The states form a tree under base. A name lists the branches taken from the top; the branches are α θ ρ ξ κ φ. The symbol η goes to the parent.

In the rows, 15.8 means zero.

Rows of some states; one shown again gets a slightly different row:
φ>α (21.2, 17.3, 13.6, 17.9, 20.5, 3.5, 15.1, 16.0, 9.3, 16.9, 12.3, 17.7, 14.3, 16.1, 15.9, 23.7, 19.9, 18.4, 22.5, 9.5, 17.2, 11.7, 17.5, 11.2, 13.7, 16.9, 19.6, 17.9, 16.8, 9.3, 11.9, 17.5, 16.0, 19.5, 24.4, 15.5, 14.7, 22.4, 15.3, 11.9, 17.3, 17.9, 22.2, 9.5, 9.9, 15.7, 18.2, 18.8)
θ>κ (13.0, 18.3, 12.5, 26.4, 18.3, 10.2, 25.8, 10.5, 16.5, 12.3, 13.7, 17.3, 7.0, 13.8, 17.9, 17.2, 20.5, 8.1, 10.9, 12.1, 14.9, 16.6, 17.5, 12.3, 16.9, 21.0, 19.3, 10.7, 19.0, 15.8, 12.1, 11.5, 23.0, 20.0, 8.5, 15.3, 15.5, 13.3, 12.1, 19.4, 21.5, 15.0, 17.0, 13.8, 22.7, 15.7, 12.6, 11.9)
φ>κ (19.8, 15.0, 15.3, 21.7, 16.4, 13.8, 21.9, 15.2, 11.6, 13.3, 17.5, 14.1, 4.1, 16.7, 12.7, 18.1, 24.1, 13.8, 9.0, 9.5, 17.7, 18.8, 15.0, 15.2, 11.8, 21.3, 12.4, 18.1, 12.3, 19.3, 14.0, 20.2, 11.7, 13.7, 15.0, 9.6, 15.3, 17.3, 13.3, 12.8, 19.1, 15.7, 15.4, 14.6, 14.4, 16.1, 22.7, 17.3)
α>φ (12.0, 18.5, 14.4, 14.1, 15.2, 17.6, 18.4, 10.7, 16.9, 20.9, 21.8, 9.6, 14.7, 14.9, 13.0, 15.2, 15.1, 18.7, 12.5, 16.9, 16.2, 15.4, 26.9, 23.3, 14.3, 16.7, 15.1, 21.0, 8.7, 16.1, 20.2, 7.6, 18.3, 13.8, 15.4, 13.0, 17.2, 15.4, 22.2, 10.9, 14.4, 12.7, 15.6, 16.7, 17.1, 16.8, 15.5, 17.5)
ρ>κ (10.9, 13.7, 17.2, 14.6, 17.9, 20.6, 16.8, 22.3, 15.4, 17.0, 13.5, 11.5, 2.1, 10.1, 14.9, 12.4, 17.9, 16.3, 11.5, 13.8, 15.2, 20.0, 11.2, 12.0, 19.8, 23.2, 15.8, 15.9, 18.9, 21.2, 14.2, 20.3, 18.3, 13.8, 11.6, 16.7, 17.7, 15.6, 11.2, 12.1, 16.1, 18.5, 13.1, 18.0, 13.3, 11.3, 17.0, 12.8)
θ>θ (16.7, 15.7, 12.1, 21.4, 17.1, 14.3, 27.8, 14.4, 22.0, 12.3, 16.7, 16.7, 19.1, 14.9, 21.2, 8.4, 13.3, 16.1, 15.8, 17.2, 15.8, 11.1, 18.2, 16.6, 9.4, 12.1, 17.1, 11.9, 24.8, 13.2, 14.0, 16.3, 19.2, 12.3, 11.7, 10.5, 14.1, 12.8, 16.1, 17.3, 13.7, 21.1, 19.9, 16.3, 16.1, 15.3, 15.0, 12.6)

Each walk starts at a row, and each symbol moves it to the next state.
Each answer is a row, close to the row of the state it stands for.
---
(18.6, 11.5, 16.8, 21.4, 18.9, 9.6, 26.2, 16.0, 15.5, 16.9, 12.9, 20.8, 9.0, 17.5, 13.2, 25.6, 21.1, 15.8, 12.5, 12.6, 21.1, 21.4, 18.5, 10.8, 8.9, 17.3, 14.7, 17.0, 16.1, 13.7, 15.7, 20.5, 11.9, 13.3, 23.3, 6.1, 13.2, 19.5, 15.6, 14.5, 13.1, 14.4, 14.5, 12.2, 15.5, 15.0, 20.0, 16.9)
ξ	(23.4, 16.9, 13.9, 19.0, 15.9, 16.9, 17.8, 17.1, 9.5, 12.2, 17.3, 20.1, 18.0, 16.7, 14.4, 20.9, 20.0, 8.8, 12.3, 15.9, 18.9, 19.3, 15.4, 18.1, 16.2, 17.9, 11.0, 26.7, 13.3, 12.9, 14.4, 14.7, 17.8, 11.1, 18.0, 3.0, 9.9, 18.9, 18.5, 16.2, 10.6, 17.7, 16.0, 16.2, 13.7, 16.1, 16.5, 17.1)
η	(21.8, 14.8, 11.0, 21.8, 19.4, 8.0, 20.2, 14.7, 13.5, 17.4, 15.3, 15.5, 10.8, 17.1, 11.0, 22.9, 22.8, 15.1, 14.5, 15.1, 16.8, 25.0, 19.1, 10.9, 8.3, 13.4, 13.4, 19.7, 13.2, 12.2, 13.6, 18.4, 10.4, 14.0, 20.8, 8.2, 13.5, 19.7, 19.7, 15.3, 12.7, 16.7, 15.3, 13.7, 18.9, 12.7, 20.5, 18.1)
θ	(19.4, 11.8, 13.7, 19.4, 16.4, 13.0, 23.8, 16.3, 13.0, 16.6, 11.3, 20.0, 14.3, 14.5, 15.7, 14.1, 16.7, 13.7, 10.6, 12.1, 19.3, 12.0, 16.2, 13.7, 12.3, 13.7, 15.5, 19.0, 13.9, 9.6, 11.2, 17.2, 10.2, 7.6, 20.0, 5.7, 11.4, 19.4, 14.8, 12.5, 7.7, 16.7, 12.9, 12.4, 11.9, 16.9, 18.5, 18.1)
η	(23.1, 15.4, 18.2, 20.7, 16.8, 9.2, 19.0, 13.0, 14.6, 15.4, 16.4, 18.9, 11.3, 13.2, 9.9, 21.0, 18.5, 15.1, 13.8, 17.2, 17.3, 19.0, 17.0, 7.7, 14.5, 16.7, 14.1, 17.8, 17.0, 15.9, 12.5, 16.5, 9.7, 16.5, 22.2, 12.2, 10.8, 20.0, 20.3, 21.6, 12.0, 18.7, 12.5, 14.3, 10.3, 13.5, 20.4, 18.4)
φ	(17.0, 10.7, 19.1, 17.3, 15.4, 13.0, 19.4, 14.4, 14.9, 20.1, 11.4, 12.4, 17.6, 21.7, 13.1, 17.4, 14.4, 14.1, 9.9, 10.4, 15.8, 18.2, 25.9, 12.3, 3.9, 12.9, 14.3, 17.2, 14.1, 11.6, 16.6, 13.1, 12.1, 8.4, 22.7, 14.8, 14.9, 19.7, 22.0, 10.6, 15.0, 13.6, 16.9, 12.7, 13.0, 15.8, 20.7, 15.7)
η	(15.5, 11.0, 18.2, 21.0, 21.1, 10.1, 17.8, 14.2, 13.1, 14.1, 12.4, 19.1, 13.0, 15.1, 13.1, 20.9, 20.5, 16.8, 14.2, 14.2, 17.0, 23.4, 20.6, 13.0, 11.5, 12.8, 15.6, 20.7, 16.3, 11.8, 11.5, 16.8, 11.2, 16.1, 25.8, 11.9, 12.9, 19.1, 16.7, 14.8, 14.2, 13.7, 15.2, 13.3, 15.4, 13.5, 21.9, 20.9)
ξ	(23.9, 13.7, 15.4, 19.8, 16.1, 16.9, 19.2, 17.7, 8.0, 11.9, 16.0, 19.1, 14.3, 17.5, 15.2, 17.7, 18.3, 13.8, 12.5, 17.9, 15.5, 19.6, 9.6, 17.1, 16.7, 17.6, 13.9, 25.1, 13.0, 15.2, 15.8, 14.4, 15.8, 18.3, 19.3, 4.7, 9.4, 18.4, 15.9, 13.0, 14.9, 17.7, 15.1, 14.8, 13.7, 21.0, 19.5, 14.7)
η	(22.3, 11.6, 16.9, 20.9, 19.1, 11.9, 20.5, 13.9, 11.3, 14.9, 12.8, 17.5, 9.6, 17.7, 9.0, 22.0, 20.2, 14.4, 14.2, 14.5, 18.9, 16.3, 17.6, 13.4, 11.9, 14.8, 13.9, 18.4, 14.7, 14.6, 13.6, 19.2, 12.8, 17.4, 25.7, 11.8, 9.6, 19.9, 16.7, 14.4, 13.0, 13.7, 16.7, 11.0, 12.8, 17.7, 25.9, 17.7)
---
(12.5, 17.7, 12.5, 15.4, 14.1, 18.6, 18.1, 15.4, 12.9, 22.1, 19.8, 15.4, 7.7, 11.6, 13.6, 18.0, 16.8, 18.4, 8.4, 11.8, 14.0, 12.0, 17.6, 12.5, 17.8, 17.2, 11.0, 18.5, 13.4, 18.8, 16.3, 11.8, 13.6, 19.0, 2.8, 17.2, 14.5, 19.6, 18.0, 15.1, 16.4, 13.0, 12.6, 18.1, 22.4, 14.3, 18.4, 12.5)
η	(13.9, 19.8, 14.3, 11.9, 17.3, 17.0, 17.1, 6.1, 16.1, 24.8, 22.4, 16.9, 16.3, 15.3, 15.9, 20.7, 14.9, 24.5, 13.8, 17.2, 11.6, 11.9, 15.3, 22.0, 16.8, 16.1, 11.4, 20.3, 12.3, 17.5, 12.8, 13.2, 12.9, 19.9, 10.5, 17.8, 12.4, 18.7, 20.7, 12.5, 17.2, 15.5, 11.1, 17.8, 17.0, 11.2, 19.4, 16.6)
ρ	(10.8, 18.3, 13.1, 8.8, 17.3, 19.8, 9.4, 8.7, 17.9, 15.7, 23.8, 13.4, 15.0, 18.8, 19.2, 18.9, 19.2, 18.8, 16.2, 17.9, 22.7, 9.2, 14.9, 22.9, 8.2, 16.5, 12.5, 18.8, 11.1, 15.3, 10.3, 10.1, 14.3, 20.6, 10.8, 11.1, 16.9, 17.4, 15.6, 6.7, 14.4, 18.6, 12.1, 16.2, 23.0, 17.5, 16.2, 16.2)
η	(11.7, 20.0, 13.9, 11.7, 19.3, 18.6, 17.6, 7.2, 16.2, 21.1, 25.6, 16.5, 11.3, 14.2, 9.1, 22.3, 15.1, 22.4, 16.0, 20.3, 15.8, 9.3, 16.8, 22.3, 17.8, 16.2, 13.4, 18.0, 8.8, 17.3, 14.3, 12.7, 14.6, 15.6, 13.9, 18.3, 12.2, 17.0, 20.4, 16.2, 17.6, 11.7, 12.2, 19.2, 14.5, 16.8, 22.7, 14.6)
ρ	(9.7, 19.5, 11.3, 7.4, 16.1, 17.3, 16.8, 9.0, 14.0, 16.2, 22.9, 11.7, 15.3, 22.8, 23.9, 19.2, 15.8, 21.2, 16.4, 14.7, 20.4, 13.8, 14.2, 21.1, 14.3, 16.5, 12.5, 17.1, 11.5, 16.8, 12.8, 9.3, 14.1, 18.7, 9.5, 12.7, 17.8, 17.8, 12.3, 9.4, 12.5, 19.9, 16.9, 20.0, 18.4, 17.5, 17.5, 18.2)
η	(14.7, 19.2, 15.3, 17.5, 15.4, 16.3, 20.0, 4.0, 17.3, 21.1, 23.2, 13.9, 15.7, 13.4, 13.3, 18.5, 19.4, 25.1, 16.6, 22.4, 15.0, 12.5, 16.3, 24.1, 15.5, 15.8, 15.4, 17.3, 11.7, 17.1, 15.7, 17.2, 14.4, 21.6, 9.6, 13.2, 12.2, 17.9, 22.8, 13.7, 16.7, 15.8, 13.1, 12.6, 16.6, 16.2, 17.5, 16.0)
ξ	(9.3, 18.4, 15.2, 16.7, 16.9, 19.5, 12.6, 12.8, 12.6, 13.9, 22.4, 15.5, 17.2, 16.1, 14.8, 21.0, 9.5, 16.8, 15.7, 17.5, 16.1, 12.1, 15.1, 24.4, 17.6, 20.0, 10.5, 23.4, 12.6, 11.0, 23.8, 2.5, 16.8, 12.2, 11.1, 13.5, 14.3, 16.1, 19.6, 13.8, 21.9, 15.2, 13.0, 17.6, 19.9, 23.8, 12.7, 11.4)
η	(8.1, 17.5, 16.2, 16.3, 18.1, 18.3, 20.3, 10.1, 17.4, 20.1, 24.8, 20.9, 15.1, 11.7, 11.2, 20.0, 17.5, 21.9, 17.6, 17.9, 12.9, 13.0, 16.9, 18.5, 10.6, 16.7, 14.2, 17.6, 10.9, 16.6, 16.2, 12.7, 13.7, 19.8, 8.4, 17.6, 11.6, 22.9, 20.5, 12.8, 15.0, 17.2, 11.8, 12.7, 17.6, 15.9, 18.2, 16.1)
ρ	(8.4, 19.3, 12.4, 9.0, 17.1, 21.9, 14.8, 7.7, 17.6, 18.7, 23.2, 11.2, 15.1, 21.4, 21.3, 21.0, 19.1, 17.5, 19.5, 21.1, 20.8, 12.5, 16.7, 25.6, 14.8, 11.5, 11.1, 15.5, 10.8, 13.1, 16.1, 13.1, 12.4, 19.0, 13.8, 14.3, 18.8, 16.1, 15.5, 11.5, 13.5, 18.1, 13.9, 17.6, 22.9, 14.8, 21.0, 18.4)
---
(11.9, 17.4, 19.0, 13.1, 11.8, 16.9, 17.1, 12.2, 13.8, 18.7, 22.3, 15.3, 15.0, 18.9, 14.0, 13.2, 14.2, 18.2, 9.2, 14.8, 13.2, 12.4, 26.6, 22.6, 10.6, 17.1, 13.5, 16.4, 8.0, 9.4, 20.5, 10.9, 14.5, 9.7, 15.7, 12.2, 17.7, 21.8, 19.5, 9.4, 17.8, 8.4, 13.9, 19.7, 16.7, 16.1, 14.6, 15.7)
η	(11.2, 19.4, 13.8, 11.1, 15.3, 18.7, 19.1, 6.3, 18.3, 22.3, 24.9, 17.0, 12.6, 13.2, 13.6, 16.0, 16.3, 20.8, 13.9, 18.3, 14.0, 16.3, 17.6, 19.1, 10.1, 12.8, 11.8, 19.5, 10.5, 16.3, 21.1, 14.7, 15.7, 21.4, 11.0, 15.8, 11.7, 19.6, 23.4, 12.2, 15.2, 13.9, 8.8, 16.0, 18.7, 17.0, 21.7, 17.3)
ρ	(7.7, 20.6, 14.9, 10.7, 20.4, 19.5, 15.1, 12.3, 18.9, 18.7, 22.7, 10.0, 15.5, 20.6, 18.0, 18.1, 23.0, 22.0, 16.2, 16.6, 19.4, 7.8, 11.8, 21.7, 16.8, 15.6, 13.4, 20.2, 10.9, 14.9, 16.2, 11.3, 11.7, 21.1, 10.2, 13.5, 19.3, 21.4, 17.0, 10.1, 18.5, 15.6, 12.4, 18.7, 24.3, 15.6, 18.7, 14.8)
η	(10.7, 19.9, 13.8, 11.0, 15.5, 17.4, 18.3, 9.4, 19.0, 23.1, 22.7, 14.3, 15.7, 15.4, 13.4, 18.4, 13.1, 22.9, 20.8, 17.9, 11.1, 12.6, 14.7, 25.9, 12.0, 19.0, 13.4, 19.5, 10.5, 14.2, 15.2, 12.1, 10.5, 19.5, 9.3, 20.5, 14.7, 15.9, 17.0, 13.0, 16.5, 13.0, 9.3, 16.6, 16.8, 16.3, 21.3, 14.8)
η	(18.6, 13.5, 11.3, 16.5, 17.3, 17.6, 15.7, 7.5, 25.6, 13.3, 18.5, 15.6, 13.7, 18.2, 6.3, 18.1, 11.6, 15.1, 16.7, 23.0, 10.5, 21.3, 12.8, 11.5, 15.7, 13.2, 12.2, 14.4, 15.8, 20.2, 18.1, 17.8, 18.3, 17.4, 16.6, 14.8, 12.9, 17.5, 18.7, 18.3, 12.9, 16.1, 5.8, 11.2, 19.6, 13.5, 17.1, 18.7)
θ	(19.3, 16.1, 18.6, 20.6, 22.0, 16.5, 17.6, 8.0, 18.7, 12.8, 15.8, 20.4, 14.5, 16.1, 15.1, 17.5, 14.9, 11.3, 15.5, 20.1, 14.9, 19.2, 14.9, 11.6, 13.2, 17.0, 19.1, 6.4, 18.5, 19.8, 15.5, 16.2, 20.7, 19.3, 14.5, 20.4, 10.3, 17.2, 16.4, 26.0, 16.9, 18.5, 12.8, 12.9, 23.4, 15.9, 11.6, 16.9)
φ	(14.5, 17.3, 15.3, 20.3, 18.1, 12.7, 19.5, 10.2, 17.7, 8.3, 15.3, 14.0, 14.7, 16.7, 14.7, 11.3, 10.8, 12.8, 11.7, 15.8, 16.1, 17.8, 24.8, 12.9, 9.6, 12.8, 18.6, 6.9, 17.6, 16.1, 19.6, 12.9, 22.8, 12.2, 19.2, 16.2, 18.2, 17.3, 18.6, 16.8, 22.3, 14.4, 15.5, 12.9, 21.8, 18.8, 15.7, 14.4)
η	(22.0, 13.9, 10.2, 20.4, 20.3, 12.3, 24.6, 5.3, 21.0, 11.6, 17.9, 18.4, 15.9, 13.7, 18.1, 16.0, 14.1, 9.1, 17.0, 20.5, 12.3, 14.4, 16.0, 11.1, 17.1, 15.1, 16.8, 4.7, 18.0, 14.5, 17.1, 15.3, 25.1, 19.8, 14.7, 14.1, 14.3, 17.3, 17.2, 25.7, 18.6, 15.1, 20.9, 13.4, 22.3, 17.4, 11.3, 9.9)
φ	(14.0, 14.4, 18.8, 19.2, 16.7, 11.9, 18.0, 6.5, 19.4, 15.9, 21.1, 17.9, 17.4, 17.9, 15.4, 10.3, 13.2, 12.3, 13.0, 12.2, 14.7, 13.3, 25.9, 15.0, 10.0, 17.5, 14.2, 8.9, 18.8, 15.9, 16.4, 8.8, 25.5, 12.8, 18.2, 14.8, 19.8, 10.9, 16.4, 16.3, 19.8, 14.7, 17.4, 14.5, 16.1, 16.7, 10.7, 12.1)
---
(11.6, 18.9, 16.1, 13.9, 19.5, 21.6, 15.6, 17.9, 16.7, 8.2, 15.8, 7.5, 9.4, 17.4, 19.3, 14.7, 11.2, 17.1, 22.0, 19.8, 17.4, 23.5, 3.8, 16.1, 15.8, 15.5, 18.4, 11.0, 14.3, 17.0, 16.5, 21.2, 17.1, 18.0, 19.4, 15.2, 16.4, 21.1, 8.9, 8.8, 15.9, 19.3, 11.9, 12.9, 13.4, 13.5, 18.5, 17.2)
η	(17.4, 13.9, 19.3, 15.3, 22.6, 20.3, 16.0, 15.7, 21.7, 17.1, 13.5, 14.3, 12.0, 11.2, 11.5, 14.6, 11.7, 24.1, 23.1, 16.6, 15.0, 24.6, 8.6, 10.7, 17.9, 17.5, 14.6, 9.3, 18.2, 21.0, 14.7, 21.9, 19.0, 11.9, 21.2, 18.0, 14.4, 20.9, 13.4, 9.5, 12.7, 21.0, 10.4, 10.4, 13.3, 10.7, 16.7, 18.5)
η	(17.1, 14.7, 13.9, 19.3, 19.0, 16.5, 15.8, 11.6, 22.8, 17.5, 20.3, 13.8, 14.9, 15.2, 8.0, 19.1, 15.4, 18.8, 20.2, 22.5, 9.5, 22.3, 13.5, 10.7, 14.8, 15.2, 14.3, 11.1, 15.2, 22.1, 18.4, 24.9, 17.4, 21.6, 17.8, 12.7, 10.8, 20.3, 19.6, 18.1, 15.5, 12.9, 8.0, 12.8, 18.9, 13.5, 20.7, 18.0)
ρ	(11.9, 10.8, 18.6, 15.0, 20.3, 22.4, 16.2, 19.9, 19.0, 15.5, 10.9, 15.1, 13.7, 11.2, 11.0, 17.3, 14.4, 19.0, 20.4, 18.8, 17.8, 22.9, 10.0, 14.9, 15.5, 16.9, 12.3, 12.9, 13.0, 23.1, 17.7, 19.9, 15.8, 14.4, 21.1, 18.0, 13.7, 18.0, 13.6, 8.5, 13.3, 23.0, 14.6, 8.7, 12.6, 13.9, 19.2, 13.9)
φ	(16.6, 17.9, 21.2, 15.4, 17.1, 21.5, 15.5, 17.0, 13.2, 13.2, 8.5, 13.4, 16.4, 16.4, 12.3, 10.7, 8.8, 15.3, 14.3, 17.4, 15.5, 19.7, 19.2, 18.9, 12.6, 17.6, 17.4, 9.5, 11.5, 17.2, 16.8, 18.9, 16.7, 13.2, 26.2, 12.9, 17.9, 18.9, 16.5, 5.7, 14.3, 16.4, 12.6, 13.2, 10.0, 7.5, 15.4, 12.8)
η	(10.1, 11.9, 22.0, 13.2, 18.0, 23.9, 14.9, 19.0, 20.6, 16.1, 16.7, 9.6, 9.9, 11.3, 13.2, 17.2, 10.1, 20.4, 17.5, 16.8, 15.5, 24.2, 11.9, 7.5, 17.0, 21.4, 11.9, 16.5, 18.0, 20.1, 15.9, 25.1, 19.4, 11.2, 20.9, 15.8, 16.6, 22.1, 11.0, 9.1, 13.0, 17.8, 13.7, 8.0, 10.1, 12.3, 14.8, 16.6)
ρ	(12.0, 16.4, 13.9, 8.6, 17.8, 20.2, 12.2, 16.6, 17.7, 10.8, 20.2, 7.2, 12.8, 17.8, 20.6, 13.7, 13.8, 16.8, 21.8, 16.7, 18.9, 20.3, 6.2, 16.6, 16.0, 15.1, 20.0, 16.1, 17.5, 17.9, 16.1, 20.5, 18.7, 17.4, 20.4, 14.5, 18.0, 18.3, 10.8, 11.6, 14.5, 21.5, 9.2, 15.5, 16.6, 9.6, 19.3, 16.7)
